Here is a tiny trained network, its code and every weight. The questions are about switching its units off for an input and a target symbol, where a switched-off unit gives its printed mean instead of its output.

import numpy as np


def w(rows, s, z=0):
    codes = np.array(rows[::2]) - 128.0
    scale = np.full(codes.shape[1], s)
    scale[-1] = z or s
    return codes * scale


def f(y):
    return np.maximum(y, 0)


def softmax(a):
    e = np.exp(a - a.max(-1, keepdims=True))
    return e / e.sum(-1, keepdims=True)


def log_softmax(a):
    a = a - a.max(-1, keepdims=True)
    return a - np.log(np.exp(a).sum(-1, keepdims=True))


def net(x, mask):
    ids = ['βγεζηθλπψω'.index(c) for c in x.split()]
    T = len(ids)
    res = E[ids] + P[:T]
    r = res
    for j in range(3):
        rows = slice(3 * j, 3 * j + 3)
        q, k, v = (r @ M[0][rows].T for M in (Q, K, V))
        z = softmax(np.where(np.tri(T) > 0, q @ k.T / 3**0.5, -1e9)) @ v
        o = O[0][rows]
        res = res + np.where(mask[j], z, o[:, -1]) @ o[:, :-1]
    y = f(res @ A[0][:, :-1].T + A[0][:, -1])
    res = res + np.where(mask[3:7], y, B[0][:, -1]) @ B[0][:, :-1]
    return log_softmax(res[-1] @ U[:, :-1].T + U[:, -1])


Q, K, V, O, A, B = {}, {}, {}, {}, {}, {}
E = w([
[114,74,155,221,147],'β',
[158,77,173,148,197],'γ',
[86,7,228,132,155],'ε',
[116,207,110,83,173],'ζ',
[214,137,47,130,103],'η',
[109,115,125,167,37],'θ',
[52,148,165,153,37],'λ',
[84,133,166,153,53],'π',
[194,133,240,66,103],'ψ',
[182,27,93,71,152],'ω',
],0.018)
P = w([
[158,140,249,167,84],'0',
[160,135,184,127,90],'1',
[140,123,164,126,88],'2',
[125,117,141,125,86],'3',
[118,105,120,129,88],'4',
[105,101,105,131,95],'5',
[97,95,88,137,99],'6',
[92,83,81,141,109],'7',
[70,74,74,140,117],'8',
[102,90,99,139,84],'9',
],0.012)
Q[0] = w([
[205,106,160,139,194],'head 1',
[62,114,187,139,10],'head 1',
[123,111,76,82,197],'head 1',
[93,163,141,157,141],'head 2',
[239,117,137,82,212],'head 2',
[137,102,102,38,113],'head 2',
[172,115,59,166,86],'head 3',
[112,218,102,110,209],'head 3',
[210,105,131,132,119],'head 3',
],0.012)
K[0] = w([
[159,237,164,44,40],'head 1',
[66,146,61,89,217],'head 1',
[244,182,165,131,25],'head 1',
[2,130,181,180,162],'head 2',
[180,143,225,110,18],'head 2',
[180,189,124,24,134],'head 2',
[169,136,231,43,52],'head 3',
[166,83,168,117,134],'head 3',
[185,129,122,42,136],'head 3',
],0.0094)
V[0] = w([
[212,189,115,139,102],'head 1',
[171,129,189,182,249],'head 1',
[185,120,158,66,76],'head 1',
[112,157,134,35,173],'head 2',
[216,87,184,193,72],'head 2',
[129,64,92,105,147],'head 2',
[92,134,131,111,177],'head 3',
[145,108,117,57,138],'head 3',
[121,179,138,100,139],'head 3',
],0.011)
O[0] = w([
[185,205,76,142,97,136],'head 1',
[46,68,4,97,120,161],'head 1',
[176,90,192,44,98,193],'head 1',
[86,184,157,193,26,115],'head 2',
[150,159,92,124,206,251],'head 2',
[165,185,109,1,83,96],'head 2',
[123,142,170,69,158,101],'head 3',
[120,94,68,151,189,119],'head 3',
[77,99,123,20,177,123],'head 3',
],0.0068,0.015)
A[0] = w([
[180,176,74,61,80,1],'neuron 1',
[147,25,137,131,88,31],'neuron 2',
[163,121,221,113,172,201],'neuron 3',
[183,102,1,63,115,40],'neuron 4',
],0.0069,0.0039)
B[0] = w([
[110,151,141,193,249,143],'neuron 1',
[37,211,255,121,121,172],'neuron 2',
[91,145,20,137,135,254],'neuron 3',
[141,227,209,156,61,185],'neuron 4',
],0.0067,0.0077)
U = w([
[69,125,186,74,154,19],'β',
[162,105,169,8,91,254],'γ',
[115,147,158,130,139,68],'ε',
[114,137,135,104,139,42],'ζ',
[168,145,86,152,101,73],'η',
[97,183,195,133,167,36],'θ',
[106,115,66,85,93,147],'λ',
[115,88,59,122,161,250],'π',
[115,136,147,139,100,86],'ψ',
[49,243,146,77,207,103],'ω',
],0.012,0.0035)

Each question gives the input, a string of symbols that net reads in full, and the target symbol t.
The units are the heads (3 rows each of Q, K, V and O) and the neurons (one row each of A and B). Each row of codes is followed by its name. A weight is (code - 128) times the scale printed after its matrix; where a second scale follows, it is the last column's (O, A, B and U).
mask holds one flag per unit, heads first, then neurons. A switched-off unit (its flag False) gives its mean, the last column of its rows in O or B, instead of its output. The means were averaged over made-up inputs and are rounded, as every weight is.
A unit's drop is (log p(t) with every unit on - log p(t) with that unit switched off) / (log p(t) with every unit on - log p(t) with every unit switched off).
The circuit of an input: a set's keep is (log p(t) with only the set's units on - log p(t) with every unit switched off) / (log p(t) with every unit on - log p(t) with every unit switched off). Starting from all 7 units, units are removed one at a time, each time the one whose removal leaves the highest keep (on an exact tie, the one counted first), for as long as the keep stays at least 0.8.
circuit, biggest first: the units of the circuit, biggest drop first
k most important neurons: the k neurons with the biggest drops, biggest first
which heads matter: for each layer, one digit per head in row order, 1 if its drop is at least 0.15 and else 0, layers parted by /
drop when u is switched off: that unit's drop, to one decimal
input β ζ β γ ψ ζ ε ε θ, target β: circuit, biggest first -> head 1; neuron 2; head 2
input ψ ψ β π, target π: circuit, biggest first -> head 1; head 2
input ψ γ λ ζ ζ ω λ, target γ: which heads matter -> 010
input ψ ψ γ γ ψ, target π: circuit, biggest first -> head 2; head 1
input ω λ ψ ψ η ζ η ψ ψ θ, target ψ: 2 most important neurons -> neuron 3; neuron 2
input θ ψ γ β β ω θ, target γ: circuit, biggest first -> head 2
input γ λ λ ε ε π, target β: which heads matter -> 100
input γ ψ ε λ ψ π ψ π, target β: circuit, biggest first -> head 1; neuron 2; neuron 3
input ζ β ω λ θ, target γ: circuit, biggest first -> head 2; neuron 3
input η β ψ λ ω ψ λ, target γ: circuit, biggest first -> head 2; head 1
input θ η γ, target π: drop when neuron 2 is switched off -> 0.1
input ζ ζ ψ ψ η ψ ψ ζ π, target ψ: drop when head 2 is switched off -> 0.9
input θ ω π, target γ: drop when head 2 is switched off -> 0.4
input ε ψ β η ε ψ ζ θ, target ψ: 2 most important neurons -> neuron 2; neuron 3
